cols: F Y K C T M Q Z
Z261: [-4.94  8.88  1.31 -1.61 -5.46  4.42  3.24 -4.39]
Z512: [-3.51  1.68  2.76  2.55 -1.36  2.01  0.88 -2.12]
Z432: [ 2.76  0.12  2.02  0.88  2.01 -3.51 -1.36 -1.07]
Z256: [-1.04 -6.46  5.37 -3.16  4.36  2.56 -1.04  2.56]
which: [-3.51  1.68  2.76  2.55 -1.36  2.01  0.88] => Z512
which: [ 2.76  2.55 -1.36] => Z512
count Z432: [2.00] => 0
count Z256: [2.56] => 2
down: [-4.94 -3.51] => F

cols: B X L D W V S E A
Z432: [-4.40  0.05  3.21 -0.26  1.58  1.49  1.44  2.78 -1.61]
Z216: [-4.51  0.98  1.59 -0.28  1.59  0.75  0.84  1.59  0.98]
Z261: [-4.14  0.41  2.36 -0.18  0.93  0.71 -0.24  2.04 -1.76]
Z256: [ 0.28 -2.62  0.04  0.01 -3.57 -3.44  2.53 -3.78  8.77]
Z87: [-4.61  1.72  2.33 -0.38  1.69  0.34  1.71  0.47 -2.33]
count Z216: [1.59] => 3
which: [ 2.36 -0.18  0.93  0.71 -0.24  2.04] => Z261
count Z216: [0.98] => 2
down: [-3.57  1.69] => W
down: [ 0.05  0.98  0.41 -2.62] => X

cols: J P H U G
Z454: [-2.56 -2.58 -2.88  0.08 -1.16]
Z64: [ 0.38  0.10  0.53  0.74 -0.21]
Z512: [ 0.11  0.11  0.11  0.11 -2.47]
down: [0.53 0.11] => H
which: [-2.58 -2.88  0.08] => Z454
count Z512: [0.12] => 0

cols: nido Savug bavu ture
Z462: [0.99 0.99 0.99 7.08]
Z87: [0.15 3.07 2.92 1.12]
Z589: [ 2.77  0.10 -4.21  2.20]
Z512: [ 2.77  0.10 -0.77  1.01]
which: [ 2.77  0.10 -0.77  1.01] => Z512
down: [2.20 1.01] => ture
count Z462: [0.99] => 3
down: [1.12 2.20 1.01] => ture

cols: gosu gup zigok pibug bom ginod
Z313: [-4.29  3.82  0.34 -2.42  1.13 -0.16]
Z273: [-2.89  2.54  1.71 -1.71 -1.33 -1.47]
Z64: [-1.41  3.82 -1.41 -2.42 -1.41 -1.41]
Z261: [ 1.00 -0.65  1.11 -3.57 -1.20 -1.53]
Z512: [-4.71  4.31  1.04 -3.19 -2.99 -1.82]
Z454: [ 3.17 -3.53 -5.33  5.87  3.47  0.64]
Z589: [ 1.00 -0.65  1.11 -3.91 -3.92 -1.95]
Z256: [ 5.87 -5.33 -3.53  3.47  3.17  2.95]
down: [-2.89 -1.41  1.00 -4.71  3.17  1.00  5.87] => gosu
which: [ 5.87 -5.33 -3.53  3.47  3.17] => Z256
which: [ 1.71 -1.71 -1.33 -1.47] => Z273
count Z64: [-1.41] => 4
down: [-1.33 -1.41 -1.20 -2.99  3.47] => bom

cols: Keke zuz zok savi
Z87: [ 0.96 -7.06 -8.04  3.50]
Z454: [ 1.45 -7.27 -8.90  3.55]
Z216: [ 0.96 -7.06 -8.04  4.54]
Z273: [ 1.19 -7.06 -8.04  4.54]
which: [ 0.96 -7.06 -8.04  4.54] => Z216
down: [-7.06 -7.27] => zuz

cols: Lirob vege Davek terib
Z261: [0.09 1.76 3.55 0.10]
Z87: [-7.50 -3.53 -0.77 -0.39]
Z313: [-3.31 -0.87 -0.73 -0.59]
Z216: [-0.77  0.00 -0.78  0.00]
Z273: [-0.50 -0.87 -0.73 -0.59]
Z589: [-2.29 -1.45 -1.22 -1.12]
which: [-7.50 -3.53 -0.77] => Z87
count Z589: [-1.22] => 1
count Z261: [0.09] => 1
count Z216: [-0.78] => 1
which: [-0.50 -0.87 -0.73 -0.59] => Z273

cols: punol tivir falar fesol
Z256: [ 0.73  6.58  2.85 -2.72]
Z462: [ 4.58 -1.13 -4.96 -1.14]
Z589: [-3.26  1.88  6.05 -1.39]
Z313: [5.47 1.86 0.38 1.49]
Z512: [ 0.73  6.58 -3.29  2.98]
Z432: [-3.55  4.16  2.07  0.39]
Z261: [ 1.22  7.70 -3.16 -3.62]
Z216: [0.06 2.71 7.59 0.55]
Z87: [ 3.98  0.58 -0.21 -2.81]
Z273: [ 0.50  6.18 -0.72 -3.93]
Z64: [ 0.50  6.18 -0.72 -2.30]
down: [-3.29  2.07 -3.16  7.59 -0.21 -0.72] => falar
which: [ 0.50  6.18 -0.72 -3.93] => Z273

cols: nono vavi mumo tipu Vun
Z589: [-1.52 -1.75  0.11  0.47 -1.16]
Z87: [-1.52 -1.75  0.11  0.47 -1.06]
Z313: [ 0.10 -1.32  2.03 -1.17  1.43]
Z256: [ 0.86  1.71 -0.66  0.90 -0.66]
Z273: [ 2.69 -2.95  6.97 -3.62  6.21]
Z462: [ 1.52  2.57 -0.20  0.58 -0.40]
which: [ 0.10 -1.32] => Z313
down: [-1.75 -1.32  1.71 -2.95] => vavi

cols: divi tutin gon fona fabid
Z273: [-3.48 -3.00  3.80 -4.04 -3.52]
Z432: [-2.54  2.71  3.81  3.81 -3.76]
Z87: [-2.55 -3.51  4.23 -0.14  0.25]
count Z432: [-2.54] => 1
which: [-4.04 -3.52] => Z273
count Z432: [3.81] => 2
down: [3.81 4.23] => gon
which: [-2.55 -3.51  4.23] => Z87

cols: zoda nusim sel fup tus Vus Susi lokad
Z313: [-0.88 -2.62  0.03  0.04  0.93  1.72 -1.52  2.98]
Z589: [ 2.85  2.67  2.79 -6.82 -0.04 -0.98 -3.06 -3.30]
Z216: [ 4.10 -0.40 -1.91 -3.28  0.48  1.20  1.62 -1.90]
Z462: [-1.43  1.39 -0.12  4.09  0.59 -1.95 -1.79 -2.18]
Z261: [-0.51 -0.77 -1.49  2.95  1.22 -2.60 -5.76  2.94]
Z87: [-0.70 -0.45 -1.54  3.08  1.17 -2.57 -4.77  2.46]
count Z216: [-1.91] => 1
down: [-2.62  2.67 -0.40  1.39] => nusim
down: [-1.43 -0.51 -0.70] => zoda

cols: gume Vuvus Goz Mufa
Z273: [ 4.43  0.13 -3.04  0.19]
Z512: [-7.43 -1.82  2.99  0.19]
Z64: [-1.82 -7.43  2.99 -5.32]
Z454: [ 0.40 -2.97 -1.51 -3.72]
down: [ 0.19 -5.32 -3.72] => Mufa
which: [-1.82 -7.43  2.99] => Z64

cols: Pim dof lepi tuz Paz nivo Tero luziv Tol
Z313: [-0.19  1.78  0.40  3.13 -5.22 -1.50  3.19  0.18  0.58]
Z454: [ 4.91 -1.78 -1.78  0.22  5.82  1.27  5.44  0.22  0.88]
Z462: [ 1.78 -0.19 -2.73  4.66  4.04  1.11  0.81  1.19 -3.73]
Z432: [ 0.23 -0.52  1.93 -1.79 -2.49 -3.73  1.19  0.81  1.11]
which: [-2.73  4.66] => Z462
which: [ 1.78 -0.19] => Z462
count Z454: [0.22] => 2
which: [-3.73  1.19  0.81  1.11] => Z432
count Z454: [-1.78] => 2
which: [-0.52  1.93 -1.79 -2.49] => Z432

cols: rar mil taru gimig Kota bika puza Zoges leg Dalib
Z64: [-4.35 -2.87 -7.20 -4.35 -4.35 -5.73 -4.35 -2.87 -2.87 -4.35]
Z216: [-1.39  4.48 -6.96 -2.67  2.69  4.77 -4.34  3.03 -1.74  2.20]
Z462: [-4.36 -1.39 -6.96  6.50 -1.47 -6.05 -5.85 -1.97 -2.59 -3.51]
down: [-1.39 -4.36] => rar
count Z64: [-4.35] => 5
down: [-4.35  2.20] => Dalib
count Z462: [6.50] => 1
which: [-4.36 -1.39 -6.96] => Z462

cols: buze ver timo rudeg ziga pefir
Z589: [ 7.28  4.97 -3.39 -0.21 -0.97  3.76]
Z313: [ 1.62  2.43  3.14  0.18 -2.15 -3.14]
Z216: [ 3.08  2.95 -1.46  0.91  1.22  5.48]
Z462: [ 1.42 -1.91 -0.73 -0.39 -0.14  0.76]
Z273: [-0.90 -1.61 -0.40  0.59  1.82  2.68]
Z256: [ 5.00  1.40 -1.91 -0.73  0.61  5.07]
Z432: [ 1.20 -0.29  3.57 -0.33 -4.30 -3.21]
Z512: [-1.51 -1.52 -1.31 -1.52  2.47  1.66]
Z261: [-3.43 -4.76  0.45  1.14  2.03  4.38]
Z87: [ 1.20 -0.29  3.57 -0.33 -4.30  0.92]
Z454: [-1.88 -2.91  0.77  2.58  0.69  6.88]
which: [-0.39 -0.14  0.76] => Z462
which: [-3.43 -4.76  0.45  1.14] => Z261
count Z512: [-1.52] => 2
which: [ 1.40 -1.91 -0.73] => Z256

cols: Rubok fuzo mufi muzu gamiz gesot
Z589: [ 0.47 -0.06  1.37  0.42 -0.33 -0.69]
Z216: [ 0.17  0.86 -2.53 -0.20 -0.29 -0.13]
Z512: [ 0.74 -2.37  0.02  0.15  0.24  1.60]
Z462: [ 1.12 -1.67 -0.69  0.35 -0.39  1.33]
Z432: [-5.36 -7.72 -1.79 -0.09 -4.25 -6.33]
Z64: [-1.78  1.09 -1.95 -0.74  2.55  2.27]
Z273: [-1.74  0.86 -2.53 -0.20  3.26  0.04]
Z313: [-1.96 -1.96 -6.87  3.69 -6.87 -1.96]
Z261: [-0.70 -2.07 -1.21  0.89 -1.28  3.16]
Z256: [ 0.64 -1.77 -1.47  0.34 -1.28  1.54]
Z454: [-1.74  0.86  0.98 -0.20  3.26  0.04]
Z87: [-0.21 -0.31  0.30  0.64  1.28 -0.08]
down: [-0.69 -1.79 -1.95 -2.53 -6.87 -1.21 -1.47  0.98] => mufi
count Z313: [-1.96] => 3
which: [-1.47  0.34] => Z256
which: [-1.74  0.86 -2.53 -0.20  3.26  0.04] => Z273

